Below is a small trained network, with its code and all its weights. Each question gives an input and a target symbol and asks what happens when units are switched off, that is, made to give their printed mean instead of their output.

import numpy as np


def w(rows, s, z=0):
    codes = np.array(rows[::2]) - 128.0
    scale = np.full(codes.shape[1], s)
    scale[-1] = z or s
    return codes * scale


def f(y):
    return y / 2 * (1 + np.tanh(0.7978845608 * (y + 0.044715 * y**3)))


def softmax(a):
    e = np.exp(a - a.max(-1, keepdims=True))
    return e / e.sum(-1, keepdims=True)


def log_softmax(a):
    a = a - a.max(-1, keepdims=True)
    return a - np.log(np.exp(a).sum(-1, keepdims=True))


def net(x, mask):
    ids = ['αβδεζημπτψ'.index(c) for c in x.split()]
    T = len(ids)
    res = E[ids] + P[:T]
    u = 0
    for l in range(2):
        r = res
        for j in range(2):
            rows = slice(2 * j, 2 * j + 2)
            q, k, v = (r @ M[l][rows].T for M in (Q, K, V))
            z = softmax(np.where(np.tri(T) > 0, q @ k.T / 2**0.5, -1e9)) @ v
            o = O[l][rows]
            res = res + np.where(mask[u + j], z, o[:, -1]) @ o[:, :-1]
        u += 2
        y = f(res @ A[l][:, :-1].T + A[l][:, -1])
        res = res + np.where(mask[u : u + 8], y, B[l][:, -1]) @ B[l][:, :-1]
        u += 8
    return log_softmax(res[-1] @ U[:, :-1].T + U[:, -1])


Q, K, V, O, A, B = {}, {}, {}, {}, {}, {}
E = w([
[132,95,151,155],'α',
[100,116,2,116],'β',
[110,133,41,118],'δ',
[113,120,60,215],'ε',
[137,121,160,146],'ζ',
[133,149,120,21],'η',
[134,110,155,153],'μ',
[123,110,97,61],'π',
[140,136,165,140],'τ',
[122,133,85,138],'ψ',
],0.0088)
P = w([
[160,133,110,114],'0',
[87,144,134,108],'1',
[77,87,140,107],'2',
[161,82,130,122],'3',
[179,170,99,127],'4',
[65,179,144,142],'5',
[56,107,166,135],'6',
[182,84,101,98],'7',
[180,192,67,115],'8',
[74,254,120,148],'9',
[90,58,164,124],'10',
],0.008)
Q[0] = w([
[12,186,76,201],'0.h0',
[211,236,66,255],'0.h0',
[136,128,168,145],'0.h1',
[121,127,89,109],'0.h1',
],0.039)
K[0] = w([
[46,41,150,119],'0.h0',
[2,200,158,129],'0.h0',
[168,121,120,126],'0.h1',
[93,136,136,125],'0.h1',
],0.045)
V[0] = w([
[134,154,43,113],'0.h0',
[149,29,97,121],'0.h0',
[7,171,150,128],'0.h1',
[111,56,138,123],'0.h1',
],0.016)
O[0] = w([
[79,222,144,160,252],'0.h0',
[193,188,74,124,222],'0.h0',
[246,152,100,145,197],'0.h1',
[94,188,108,120,141],'0.h1',
],0.012,0.0032)
A[0] = w([
[88,85,253,173,67],'0.n0',
[103,100,216,127,198],'0.n1',
[113,116,199,89,3],'0.n2',
[148,163,146,45,112],'0.n3',
[112,143,217,191,83],'0.n4',
[155,127,139,98,245],'0.n5',
[130,145,170,56,42],'0.n6',
[103,106,104,205,87],'0.n7',
],0.019,0.0043)
B[0] = w([
[254,65,154,123,177],'0.n0',
[102,91,203,88,191],'0.n1',
[166,91,51,137,110],'0.n2',
[107,58,162,118,244],'0.n3',
[122,148,129,234,185],'0.n4',
[91,209,142,127,254],'0.n5',
[190,116,126,158,115],'0.n6',
[143,45,173,158,140],'0.n7',
],0.026,0.0029)
Q[1] = w([
[111,141,129,129],'1.h0',
[119,137,111,129],'1.h0',
[175,240,20,3],'1.h1',
[203,34,63,197],'1.h1',
],0.018)
K[1] = w([
[125,138,128,113],'1.h0',
[141,128,109,126],'1.h0',
[85,115,2,135],'1.h1',
[171,77,116,48],'1.h1',
],0.022)
V[1] = w([
[255,234,82,120],'1.h0',
[139,148,162,146],'1.h0',
[54,61,136,100],'1.h1',
[93,123,138,118],'1.h1',
],0.0072)
O[1] = w([
[254,197,134,110,91],'1.h0',
[128,139,153,130,202],'1.h0',
[199,171,128,120,2],'1.h1',
[157,159,119,125,128],'1.h1',
],0.0062,0.0025)
A[1] = w([
[161,88,239,120,220],'1.n0',
[143,68,160,224,67],'1.n1',
[205,72,202,146,24],'1.n2',
[185,25,56,106,68],'1.n3',
[140,156,95,182,2],'1.n4',
[66,190,98,141,178],'1.n5',
[118,141,208,20,157],'1.n6',
[253,150,124,128,118],'1.n7',
],0.014,0.0054)
B[1] = w([
[160,150,159,253,249],'1.n0',
[126,195,169,56,205],'1.n1',
[170,11,78,54,204],'1.n2',
[83,223,159,81,149],'1.n3',
[159,101,164,56,149],'1.n4',
[174,104,26,151,239],'1.n5',
[23,105,130,66,230],'1.n6',
[116,217,151,108,162],'1.n7',
],0.023,0.013)
U = w([
[175,80,42,215,253],'α',
[194,145,80,65,121],'β',
[135,219,132,212,142],'δ',
[124,222,190,69,163],'ε',
[196,87,143,126,18],'ζ',
[60,152,176,196,171],'η',
[161,135,171,187,147],'μ',
[50,98,79,3,65],'π',
[145,77,162,40,61],'τ',
[136,26,128,165,49],'ψ',
],0.004,0.0032)

Each question gives the input, a string of symbols that net reads in full, and the target symbol t.
The units are the heads (2 rows each of Q, K, V and O) and the neurons (one row each of A and B). Each row of codes is followed by its name. A weight is (code - 128) times the scale printed after its matrix; where a second scale follows, it is the last column's (O, A, B and U).
mask holds one flag per unit, layer by layer, with each layer's heads first. A switched-off unit (its flag False) gives its mean, the last column of its rows in O or B, instead of its output. The means were averaged over made-up inputs and are rounded, as every weight is.
A unit's drop is (log p(t) with every unit on - log p(t) with that unit switched off) / (log p(t) with every unit on - log p(t) with every unit switched off).
The circuit of an input: a set's keep is (log p(t) with only the set's units on - log p(t) with every unit switched off) / (log p(t) with every unit on - log p(t) with every unit switched off). Starting from the 12 units with the biggest drops (on a tie, the unit counted first), units are removed one at a time, each time the one whose removal leaves the highest keep (on an exact tie, the one counted first), for as long as the keep stays at least 0.8.
circuit, biggest first: the units of the circuit, biggest drop first
most important unit: the unit with the biggest drop
top k neurons: the k neurons with the biggest drops, biggest first
top k neurons in layer l: the k neurons of layer l with the biggest drops, biggest first
which heads matter: for each layer, one digit per head in row order, 1 if its drop is at least 0.15 and else 0, layers parted by /
input α τ α ψ μ α, target π: circuit, biggest first : 0.h0, 0.n4, 0.h1, 1.n6
input ζ τ τ β π ε μ δ, target α: circuit, biggest first : 1.n1
input τ β τ ζ β α ε α μ π ζ, target π: top 4 neurons in layer 0 : 0.n4, 0.n0, 0.n7, 0.n3
input β ψ μ, target β: which heads matter : 10 / 00
input ζ δ ζ ψ δ τ β δ ζ η π, target π: circuit, biggest first : 0.n4, 1.n6
input μ ψ μ π η τ, target η: circuit, biggest first : 0.h1, 0.n1, 1.n0, 1.n6
input δ β τ β π β δ, target β: circuit, biggest first : 1.n0, 1.n6, 0.h0
input π η τ, target α: which heads matter : 10 / 00
input α δ η δ ζ, target ε: top 2 neurons in layer 1 : 1.n1, 1.n4
input ζ η ζ δ ζ, target ζ: top 3 neurons in layer 1 : 1.n2, 1.n0, 1.n1
input μ μ ψ, target α: top 2 neurons in layer 0 : 0.n1, 0.n0
input η ζ ζ ψ α π ε η τ τ, target δ: circuit, biggest first : 0.n4, 1.n2
input π η ζ, target α: circuit, biggest first : 0.h0, 1.n5, 0.n0, 1.n1
input ε μ ζ μ β ζ ζ, target η: circuit, biggest first : 0.h1, 1.n0, 0.n1, 1.n6
input δ ζ π ζ ζ π μ, target ψ: most important unit : 0.h0
input τ π τ ζ μ, target α: top 2 neurons in layer 1 : 1.n1, 1.n5
input μ ζ δ ζ ψ η μ π τ, target ζ: top 3 neurons in layer 1 : 1.n2, 1.n0, 1.n1
input τ ψ ζ ψ τ ε, target ε: top 4 neurons : 0.n7, 1.n3, 1.n1, 1.n5
input τ ε ε τ η ζ ψ ζ δ τ, target μ: top 4 neurons : 1.n0, 0.n4, 0.n1, 0.n0
input δ ψ β τ τ δ π η τ β, target β: circuit, biggest first : 1.n0, 1.n6
input δ ζ β π π β, target β: circuit, biggest first : 1.n0, 0.h1, 1.n6
input β μ δ, target α: top 2 neurons : 1.n6, 1.n1
input β δ ψ π π β δ α ψ τ μ, target π: top 4 neurons : 0.n4, 0.n0, 1.n0, 1.n6
input β β β π π, target π: circuit, biggest first : 1.n0, 0.n4, 1.n6
input ψ ψ ζ ψ α τ, target ψ: which heads matter : 11 / 00
input μ μ τ τ δ μ ψ, target α: top 3 neurons : 0.n1, 1.n1, 1.n6
